In the rows, zero is written as 128.
Each row is followed by its class.
[113 145 129 104 145 114 112 143 148 138 127 100 113 116 127  72  83 114
 118 108 113 168 135 151 116 117 187 125 142 133 100 115 109 121  92  96
 132  73  90 105 158 157 204 112 252 120 122]  k185
[130 130 138 171 117 157  99 152 186 179  74 137  81 119 155 104 119  99
 108 139 180 120  31 140 125 117 155 128 140 108  47 130  84  80  66 100
 151  98  96  34 122 120 126 157  92 134 164]  k764
[104 158 166 113 117 130 173 151 122 127 152  93 117 142 161 147  82 141
 129 128 147 129  93  82 146 172 139 114  90 113 124 116 102 121 125 136
 121 133 150 137 109 100 129 116 153 133 100]  k354
[105 157 157 118  58 111 184 141 168 134 148 119 152 139  88 132 133 124
 120  79 157 125 141 120  82 115 175  87 114 145  83 141 108 143 122 122
 188 107 103 143  94 116 122 206 157 134 106]  k354
[ 86  75 145 183  87  89 177 140 151 137 148  59 135 131 101  70  87  99
 105 121  69 121 171 138  87 101  95 160 117 157 136 206 146 121 115 102
 115 122  44 120 161 138 137 157 167 105 112]  k744
[142 146 170 102 106  95 149 188 153 142 197 111 142 113 116 109  74 122
 109 109 133 115 176 110 116 127 106 166  98 105 146 153 161 158 142  97
 195 119  93 161 170 100 120 156 173 142 122]  k209
[140 131 115  79 107 123 185 161 140 132 113 114  95 118 193 106 102 181
 136 116 116  98  94 113 138 119 105 147 117 121 155 123  99  94 124 121
  57 110 155  83 119 152 154 150 123 156 112]  k778
[108 113 166 141  99  93 163 132 145 108 155 114  79 145 155 133  96 197
 139 123 110 107  93 133 145 127 120 120 138 109 121 111 124 119 141 145
  67 138 137 129 108 108 159  71 167 135  82]  k185
[122 145 141 142  94 117 134 153 149 167 177 151 117 107 145  98 172  91
 102  81 122  66 128 122 110 134 159 136  86 105  91 116 133 145 109 151
 144 112 109 173  98  85 132 199 108 116 111]  k453
[121 169 135 152  87 134 109 139 140 123 132 101 156 118 117 108 189 106
 109 143 150 127 123 124 171  83  65 124 151 129  69 169 109 120 136 130
 155 154 111 157 154  97 123 184 107 134 175]  k654
[119 167 120  37 148 140 116 135 121 105 141  85 161 123 119 113 126 148
 126 134 148  97 135 155 166 132 114 136 109 127 134 161 124 119 121 167
 135 154 136 143 165 114 137 133 202  91 150]  k209
[129 194 165  82 137 140 103 150 127 135 160  90  79 118 148  73 103 181
 149 137 123 141 140 170 137 136 140 187 101 107 142 169 125 125 125 134
 149 129 112  95 179 137 131 101 129 136 130]  k185
[116 124 165 163 105 162 166 190 139 196 172 145 138 114 137 170 118  59
 107 119 149  63 153 107 123  98 147 102 170 121 100 111 116 147 136 142
 204 151 135 179 107  82  84 117 137 103 123]  k764
[107 164 146 161 148 125 116 136 139 118 126 128  76 112 106 140  99 166
 139 141 113 133  93 115 104 123 157 146 131 150 129 145  83 115  88  90
 113 104 121  38 146 137 148 121 124 145  99]  k778
[ 89 197 123 188 136  73 145 121 111 118  61  89 139 102 129  92 128 161
 135 130  96 120 162 107 135 152 174 144 114 123 144 136 139 115  90 133
 121  82 124  67 156 161 150  56 151  85 119]  k654
[133 159  84 150 184 127 106 122 132 158  80 148 103  84 128 174  98 138
 128 109 127 116 118 111 145 139 148 109 115 102 122 163 152 103  98 133
 177 137 109  65  95 146 149 121 131 128 145]  k778
[109 168 160 172 141 139  97 121 102 142  97 106 113 108  63  99 157 166
 134 179 118 146 114 106 116  95 125 191 149 125 119 159 137  66 118  98
 120 127 112  66 180 132 106  75 104 125 156]  k453
[117 121 145 127 140 107 224 160 134 173 103 124 124 112 149  93  71 122
 117 142 152  54 197  55 112 123  99 154 142 144 145 149 161 130 133 113
 151 124 106 133 136 137 120  98 160 134  89]  k354
[127 119 120 101  91 122 157 103 138 115 117 133 115 126 147 141  84 153
 139 114 128  95  97 132 134 166  91 111  89  93 168 147  93 132 142 113
 104 127 139  96  88 111 134 131 128 123 117]  k778
[113 118 148 121 145 135 173 146 143 141 139 120 106 116 143 119  46 147
 124 168 145 157  76  66 126 114  80 125 137 133 143 138 151 103 146 100
 106 158 156  75 130 130 166  83 151 115  93]  k987
[106 169 171  83 107 150 137 149 125 147 126 104 103 119 143  84  95 164
 151 119 114 160 114 158 122 121 115 132 123 123 154 163 124 108 127 102
 119 131 148  64 129 138 163 128 133 114 118]  k185
[ 84 127 137 124 104 154 148 117 142 140 158 113 132 105 170 111 145 162
 144 112 164 127 142 138 117  87 120 102 134 127 124 115 154 105 123  90
 188  89 146 122 123 110 105  76 148 143  97]  k654
[173 158 131 133 149 147  85 136 125 150 103 189 130 101 163 136 131 129
 141 115 142 136 128 182 143 162 144 127 112  70 142 108 130 135  98 119
 164  97 167  89 101 125 141 126  88 104 123]  k764
[118 115 157  88 127 103 187  98 126 114 164  82  80 153 145 145  91 193
 126 155 135 132 131 109 143 148  67  88  91 123 172 127 137 126 154 103
  90 133 142 105 127 135 150  87 153 161 113]  k354
[159 137 127 106 165 142  56 132 144 150 103 160 108 108 100 157 120 117
 122 132 152 125 123 162 123 129 109  88 136 110 109 143 145 119 105  95
 166 131  99  74  93 113 126 179 112 154 150]  k590
[114 128 163 147  61 129 147 205 133 156 105 125 144 141 133 134 117 163
 117 112 166 161 165  90  63  69 162 152 197 145 102 109 160  94 139 113
 125  89  90  74 102 182 158 139 128 136 128]  k654
[138 172 124 167  96  87 104  79 100  91 102 101 132 125 233 182 179 166
 131  79 108 140 105 146 132 135 176 105 118 129 119 146 142 180 135 142
 132 112 131 134 153 124 104 105  53 116 171]  k590
[102 173  92  76 174 122 112 122 143 152 122  97  91  99 125 114 108 108
 132 102 106  54 165 164 158 205 215 122  86  89 113 160 115 134  71 177
 214 111 100  99 139 120 120  82 172 116 129]  k185
[108 199 147 131 132 154 107 128  92 174  70  99 143  77  78 102  93 156
 128 181 131 192 158  82 104 109 114 202 141 140 168 163 117 124  88  73
 133 100 154  76 190 102 148  85 100  82 148]  k987
[122 166 125 140 178 146 188 133 130 160 177  89 146 130 132 105 179 110
  87 137  89  52 138  86 116 100 161  73 111 153  94 183 151 155 136 176
 203 157 108 125 194 156 105 119 202  87 170]  k209
[130 148 151 125 120 140 124 123 110 123 104 160 102 127 124 178  98 142
 133 120 194 117 134 166  97 113 166  94 152 127  90 118 131 124  88 145
 158 118 117  76  73 118 128 133 119 115 103]  k354
[124 132 132 111 140  99 171 137 128  98 136 123 121 138 130 107  86 154
 133 148 107 141 142 133 151 142  66  90 144 115 160 153 152 145 151 132
 113 187 127 131 133 145 201 134 177  81 124]  k185
[109 157 136 186 126 101  71 126 120 102 178 138 138 150  89 189 247 155
 131 136 124 157 140  69  66  67 159 195 198 136 118 176 166 144 124 123
 160  74 106 125 224 113 136 114  54  90 128]  k987
[127 149 135 125 210 150 118 113 100 142  54 169  99 105  79 112  71 121
 155 169 157 123 116 171 118 152 150 106 147 115 158  94 109  98  83 139
 175 169 139  56  91 134 108  92 154  61 110]  k209
[ 72 125 191 169 154 164 101 127  97 135 116 160  98  79 134 197 140  97
 157 121 134 118  66 117 138  82 146 163 132 149 141 113 129  91 113 131
 124 176 136 176 147  91 111 133  78  93 122]  k590
[107 138 194 133 107 111 159 119 101 122 160 100  61 121  84 127  97 143
 134 146 159 116 126 114 145 135 105 146 138 145 117 137 106 117 140 117
  79 147 119  82 111 106 124 120 120 122 104]  k453
[136 106 163  81 155 146 138 148 115 121 129 119 118 124 156 170  90 145
 146 124 131 111  81 110 152 128  85 113 117 139 164 164 152 123 140  86
  99 120 158  74 168 129 143 138 149 141 120]  k590
[117  80 130 185 107 157 106  91 136 100 153 140 106 130  86 202  98  64
 140 122 115 139 101 185 179 119  72 122 157 166  75 211 104 143 132 120
 164 190 122 103 118 112 121 170  75 114 103]  k744
[170 127  92 102 116  96 180 150 181 130 142 130 123 109 167 110 139 115
  78 135 136 166 135 137 128  78 103  52 186 144  93  97 116 134 118  75
 140 116 148  88 133 160 186 171 155 188 167]  k764
[118 124 107  66 120 105 166 158 131 128 106 106 115 113 165 147  88 132
 130 127 162 109 102 110 146 134 103  81 148 152 120  66 113  99 103 131
 115 121 169 137 101 113 135 142 130 153 132]  k209
[137 219 164 173 126 100  71 132 123 139 106 113 122 126 122  74  78 137
 146 143  47 173 127 156 159 148  91 103 142 103 133 177 161 133 155  87
 142 141 146  65 145 177 168  62 116 100 129]  k185
[124 122 157  89 109 135 136 116 115 159 134 115 120 116 121 155  60 118
 128 150 138 149 127 111 145 136  98 118 109 151 168 145  92 153 170 116
 102 153 171 106  99 108 133  92 151 136 128]  k987
[151 141  72 121  88  99 187 127 137 159 131  93 142 113 171 138  86  97
 102  32  63 154 198 157  95 101  98 114 116 149 126 168 120 205 185 106
 160  76  94 110 132 148 190 144 153 111 108]  k185
[119 169 135 117 123 122 112 104 126 109 166  94 143 101 173 169 190  93
 102 119 112 157 108 156 158 110 108  95 162 127 106 120  92 138 129 143
 142 158 162 139 172 105 140 128  75 144 154]  k764
[168 186 121 144 107 124  63 101 128  84 117 133 174 101 114 155 151 108
 123 154 155 141  60 145 168 109  99 145 118  94  81 141 118 116 139 134
 150 109 161 159 207 110 113  93 100 153 210]  k764
[139 165 123 161 151  80 128 133 121 113 137 122  62 129  63 126 126 148
 134 152 143 130 107 106 122 122  98 139 108 135 127 106 115 120 146 121
 110 124 110 124 121 110 128 128 123 135 127]  k453
[137 144 121 120 155 130 125 104 125 120 122 121 107 108 121 131 113 150
 124 153  67 171 102 146 122 126 152  50 164 140 127  85 156  97  88  94
 142 103 193  44 164 218 180  73 160 159 125]  k744
[124 145 186 160 124 173  94 124 109 117 130 133 119 126 116 117 119 150
 141 135 114 130  56  98  84 131 123 132 103 128 130 163 120 116 133 105
 137 122 115 111 145 141 121 133  79 137 134]  k778
[135 134 102 105 126 125 114 127 142 123 122 143 146 115 103 127 102  96
 144 129  98  63 111 191 143 136 103  61  93 100 140 146 107 117 118 142
 155 138 129 123 111 133 117 163 165 107 135]  k778
[110 134 183 101 158 104 168 126 101 127 175 100 140 137  88 151  72 106
 119 125 131  81 171 132  64 121 137 119  93 133 165 147 150 144 152 168
 132 112  81 100 164 146 128  97 220 114  78]  k354
[ 94 145 130 134  87 116 136 131 177 191 100 126 106  93  99 136 119  77
 120  79 144 102 141 114  87 116 139 151 139 136 101 152 101 107 135 107
 195 102  82  73  99 125 105 146 129 155 103]  k744
[129 131  93 162  91  79 126 164 143 172 130 141 124 128 196 172 171 169
 126 126 109 156 185 108 179 128 120 133 167  68 102 139 149  89 151 139
  98 137 115 127  49 124 149 119 117 151 178]  k185
[132 144 124 112 155 118 105 119 130 134 112 122 133 132 160 148 117 139
 134 124 172 128  82 152 144 117  80  74 139 120 101 120 144 108 127 152
 129 137 125  88 114 123 142 147 157  95 125]  k209
[148 111 148 112 102 107 124 176 133 134 145 159 149 103 138 141 146 116
 106 149  94 119 120 108 142 108  71 130 119  71 135 148 161  97 147 126
 111 143 119 159 156 124 174 172 136 174 205]  k185
[133  72 132 104  86 161  91 165 166 143 130 177 113 131  51 229 102  92
 127 195 165 152  74 129 175  74  79 124 172 148  81 142  88  78 162 127
 115 204 140 104 106 140 143 191 104 161 188]  k987
[108 105 184 159 136 136 191 119 116 131 136  82  68 137 146 123 120 158
 134 159 126  99  68  97 129 129  82 146 114 139 147 138  79 116 146 143
  94 155 116 110 166 109  99 108 146 128 104]  k744
[146 163 139 114 168 157  95 123 142 157 145 159 101 105 198 124 124 104
 131 146 193 155  60 172 157 114  81  86 122  91 121 109 130 111 116 125
 147 148 161  85 122 116 152 150 120 103 144]  k764
[140 110 194 159 167 144 104 138 122 146 130 153 117 131 115  94 102 115
 132 155 128 128  99 201 120 100  89  96 149  93 161 135 147  98 125 136
 114 190 130  86  84 116 125 109 139  92 101]  k764
[101 142 172  90 139 153  99 188 131 115 188 124 129 103  72 132 103 132
 135 135 123 117 178 170  97 144 201 206 106 108 151 162 127 106  77 149
 187 136  91 113 166 119 116 143 183 129 101]  k744
[117 164 141  77 150  84 154 161 139 151 214  74 169 151 198 104 167 104
 114 121  91 134 145 170 142 137 166 103  85 109 193 163 130 135 141 206
  95 172 147 106 158 158 136 161 201 108 157]  k764
[161  99 142 174  73 102 170 153 120 154 125 153 133 122 130 145  89 106
 135 120 125 135 158 132 131  91 116 111 129 156 128 163 132 175 166 113
 145 135 133 147  87 126 108 155 115 111 140]  k987
[ 97 101 165 157 137 119 112 130 128 123 146 150 123 133 118 132 142 100
 151 122 114 135 131 161  97 136 133  94 141 132 145 133 144 114 125 143
 169 160  97 132 104 155 124 167 133 100  97]  k744
[143 122 151 167 123  72 123 139 119 108 165 109 168 122 228 196 163 128
 124  99 110 121  77 133 183 127 108 124 118  82 126 141 171 129 133 178
  96 121 156 146 194 114 140 117 103 135 145]  k764
[106  98 164 183 114 149 143 123 131 113 120 146  97 121 152 113 144 171
 145 171  86 151 116 127 138 124 102 167 157 138 123 114  97  84 137  98
  75 143 132 102 135 178 153 104 105 118  97]  k744
[170  92 158 165  57 119 169 133 125 173 138 126 162 131 108 137 101  92
 114  98 101 127 161 138 133 129 115  97 108 124 131 151 143 168 145 107
 135  97 144 151 109 139 124 159 104 127 167]  k764
[148 144 135  98 111 132 137 146 138 117 125 122  90 122  99 166 112 146
 128 129 122  95 120 115 173 106 105 139 136 160 118 177 128 136 133  87
  96 127 156  91 148 130 144 153 111 145 147]  k590
[125  80 180 124 171 131  74 123  92 155 114 126 132  96  97 125 135 119
 123 183 147  86 162 106 126 149  89 182 161  69 129 135 143  77 106 148
 111 117  72 132 139  82  98  79 112 130 117]  k987
[124 144 161 111 135 124 143 128 115 104 148  76  74 138 113 107 105 176
 147 169 126 122 108 149 151 153  93 104 115 135 153 105  97 131 107 137
 124 149 148 151 157 114 118 122 150 124 112]  k744
[134 171 139 123 177 131 123 103 123  74 109 112  67 104  88 131 134 169
 146 144 135 110  58 119 129 130 150 125  82 154 116 180 124 108  99 100
 141 113 127  63 172 125 100 123 104 163 158]  k590
[126 126 134 106 139 113 153 149 132 144 105 127 106 121 153 153 101 165
 133 140 156  96  93  78 155 155  88 102 146 121 126 108 151 105 143 122
 123 145 156  78 118 129 139  99 129 153 107]  k453
[135 160 143 100 113  72 169 156 134 121 144  79  88 156 130 135  89 168
 115 110 164 103  87 123 126  88 100  95 127 146 117 119 137 123 142 169
  65 130 123  99 107 119 153 146 188 107 122]  k209
[ 92 123 160  98 133 178 148 138 115 130 141  94  76 118 146 117 103 150
 126 155 153 115  98 103 119 127 111  89 137 171 113 142  84 128 108 104
 125 139 150 102  92  77 125 104 111 118  96]  k987
[ 84 163 179 148  90 129 142 110 171 146 125  93  99 103 113  17 158 142
  96 143 132 123 117 153  65  67 109 139 146 121 125 144 137  86 114 109
 143 170  86 123 124 113 118 110  74 112 136]  k764
[110 132 153 174 141 104 186 157 163 160 188 142 123 113 113 141 116 129
 105 137 119  87 117  52 104 142  91  91 105  98 110 103 171 128 179 143
 188 181  97 152 122 119 123 128 147 131  92]  k453
[143 103 123  83 143 137  96 161 136 141 112 157  93 123 151 146 100 132
 134 122 147  88 126 186 106  88  87  82 166 109 146 142 137  88 130 114
 132 140  91  52  69 146 140 152 146 140 119]  k778
[137 172 121 183 152  78 110 124 147 124 138 109 119 115 124  92 128 159
 137 144 105 153 122 100 161 130 125 126 113 133  97 163 130 131 123  94
 119  82 136 103 135 121 141  84 159 127 105]  k987
[108 133 130 108 128 167 158  81 137 125 146 127 122 100 100  90 139 120
  99 178 103 145 140 141 101 138 106  65 104 138  96 100  97 105  79  98
 135 134 140 125 114 137 158 166  96 152 135]  k354
[154 127 115  37 127  87 123 108 117 149  51 116 156 113 136 107  20 115
 137 143 186 137 127 193 111  93  87 127 157 150 170 111 134 115 108 111
  75  74 150   9 174 170 159 112 220 116 138]  k209
[120 172 124 117 139 114 133 199 112 112 175 110 163 145 137 184 193 143
 125 136 152 147 122  79 155 113 173  96 132 127 122  98 138 116 131 203
 152 160 152 193 140 132 134 173 174 147 184]  k654
[125 110 120  89 111  86 176 191 132 119 143  97 172 150  90 179 153 180
 116 100 112  81 157  77  80 113 122  98 139 127 147 146 187 114 128 138
 148  84 115 121 147 124 137 152 158 136 135]  k209
[116 162 126 174 150 134 101 143 129 109 126 140  81 104 123 146 146 137
 122 125  98 122 112  92 122 136 165 168 124 146 116 159 120 122 100 102
 158 106 133 106 140 123 144  92 111 152 121]  k744
[109 141  99  96  80  78 144  75 159 141 103 102 117 112 125 102 150 144
 138 116 194  86 142 201 168  99 124  96 122 155  88 164 116 114  78 167
 131 148 130 122  79  85  76 187 123 129 171]  k209
[101 167 128  67 125 124 152 135 112 102 221  71 140 137 108 147 121 129
 131 133  90 103 153 162 124 136 171 110  77 134 164 164  90 140 130 189
 111 149 123 125 163 152 129 157 203  99 145]  k778
[113  91 145 126 181 128 134 121 127 123 143 149 113 119 146 178  69  90
 118  98 138 138 125 138 111 126 107  82 119 135 123 148 171 118 130 114
 150 137  94  77  92 146 182 136 160 134  71]  k354
[160 119 122 156 108  75 132 111 134  93 107 126 159 125 208 175 147 124
  95 117 133 137 106 162 163 124 131  92 168 120 112 153 117 169 120 145
 113 151 147  90 144 115 147 116 120 151 166]  k764
